Here is a tiny trained network, its code and every weight. The questions are about switching its units off for an input and a class, where a switched-off unit gives its printed mean instead of its output.

import numpy as np


def w(rows, s, z=0):
    codes = np.array(rows[::2]) - 128.0
    scale = np.full(codes.shape[1], s)
    scale[-1] = z or s
    return codes * scale


def f(y):
    return np.maximum(y, 0)


def log_softmax(a):
    a = a - a.max(-1, keepdims=True)
    return a - np.log(np.exp(a).sum(-1, keepdims=True))


def net(x, mask):
    res = np.array(x, float).reshape(1, 4) / 4 @ E
    y = f(res @ A[0][:, :-1].T + A[0][:, -1])
    res = res + np.where(mask, y, B[0][:, -1]) @ B[0][:, :-1]
    return log_softmax(res[-1] @ U[:, :-1].T + U[:, -1])


A, B = {}, {}
E = w([
[81,114,68,156],'x0',
[94,6,218,79],'x1',
[132,122,133,128],'x2',
[158,86,108,129],'x3',
],0.012)
A[0] = w([
[94,98,149,80,32],'n1',
[207,179,195,50,156],'n2',
[201,205,59,138,36],'n3',
[145,56,67,187,179],'n4',
[18,46,204,48,1],'n5',
[49,88,40,111,183],'n6',
[149,64,176,11,225],'n7',
[49,221,190,95,90],'n8',
[161,115,1,252,163],'n9',
],0.0092,0.004)
B[0] = w([
[151,68,124,182,164],'n1',
[58,195,159,105,202],'n2',
[88,93,137,209,222],'n3',
[155,156,210,106,178],'n4',
[72,104,107,211,246],'n5',
[75,172,218,45,190],'n6',
[2,184,136,178,254],'n7',
[200,92,199,208,169],'n8',
[87,168,170,184,251],'n9',
],0.0081,0.0098)
U = w([
[74,206,193,129,215],'0',
[104,122,129,255,78],'1',
[126,138,191,196,253],'2',
[85,170,148,150,252],'3',
[87,148,113,90,103],'4',
[159,112,118,128,3],'5',
[187,104,113,61,3],'6',
],0.0097,0.0046)

Each question gives the input, the list of numbers given to net, and the class t.
The units are the neurons (one row each of A and B). Each row of codes is followed by its name. A weight is (code - 128) times the scale printed after its matrix; where a second scale follows, it is the last column's (A, B and U).
mask holds one flag per neuron, in row order. A switched-off neuron (its flag False) gives its mean, the last column of its row in B, instead of its output. The means were averaged over made-up inputs and are rounded, as every weight is.
A unit's drop is (log p(t) with every unit on - log p(t) with that unit switched off) / (log p(t) with every unit on - log p(t) with every unit switched off).
The circuit of an input: a set's keep is (log p(t) with only the set's units on - log p(t) with every unit switched off) / (log p(t) with every unit on - log p(t) with every unit switched off). Starting from all 9 units, units are removed one at a time, each time the one whose removal leaves the highest keep (on an exact tie, the one counted first), for as long as the keep stays at least 0.8.
units of the circuit, in order: the units of the circuit, biggest drop first
k most important neurons: the k neurons with the biggest drops, biggest first
drop when u is switched off: that unit's drop, to one decimal
input [6,7,6,-6], class 1: 2 most important neurons => (n5; n1)
input [2,-8,-4,-7], class 1: units of the circuit, in order => (n3)
input [6,-4,3,3], class 0: 4 most important neurons => (n6; n5; n4; n9)
input [3,8,4,5], class 1: 2 most important neurons => (n5; n1)
input [5,-1,-3,1], class 0: units of the circuit, in order => (n6; n5)
input [5,-4,-7,-8], class 2: 3 most important neurons => (n8; n7; n2)
input [5,-4,-4,-8], class 2: 3 most important neurons => (n8; n7; n2)
input [-1,5,3,-4], class 1: 2 most important neurons => (n5; n6)
input [8,7,6,5], class 0: 4 most important neurons => (n6; n4; n3; n7)
input [7,4,-6,6], class 0: 3 most important neurons => (n6; n4; n3)
input [-3,5,-5,3], class 1: 3 most important neurons => (n5; n6; n1)
input [3,-4,-3,-8], class 2: 4 most important neurons => (n8; n7; n5; n2)
input [-1,8,-1,-5], class 1: drop when n5 is switched off => 0.5
input [6,-6,0,6], class 0: drop when n1 is switched off => 0.1
input [8,0,7,-4], class 0: units of the circuit, in order => (n6)
input [8,4,-6,6], class 0: drop when n6 is switched off => 0.7
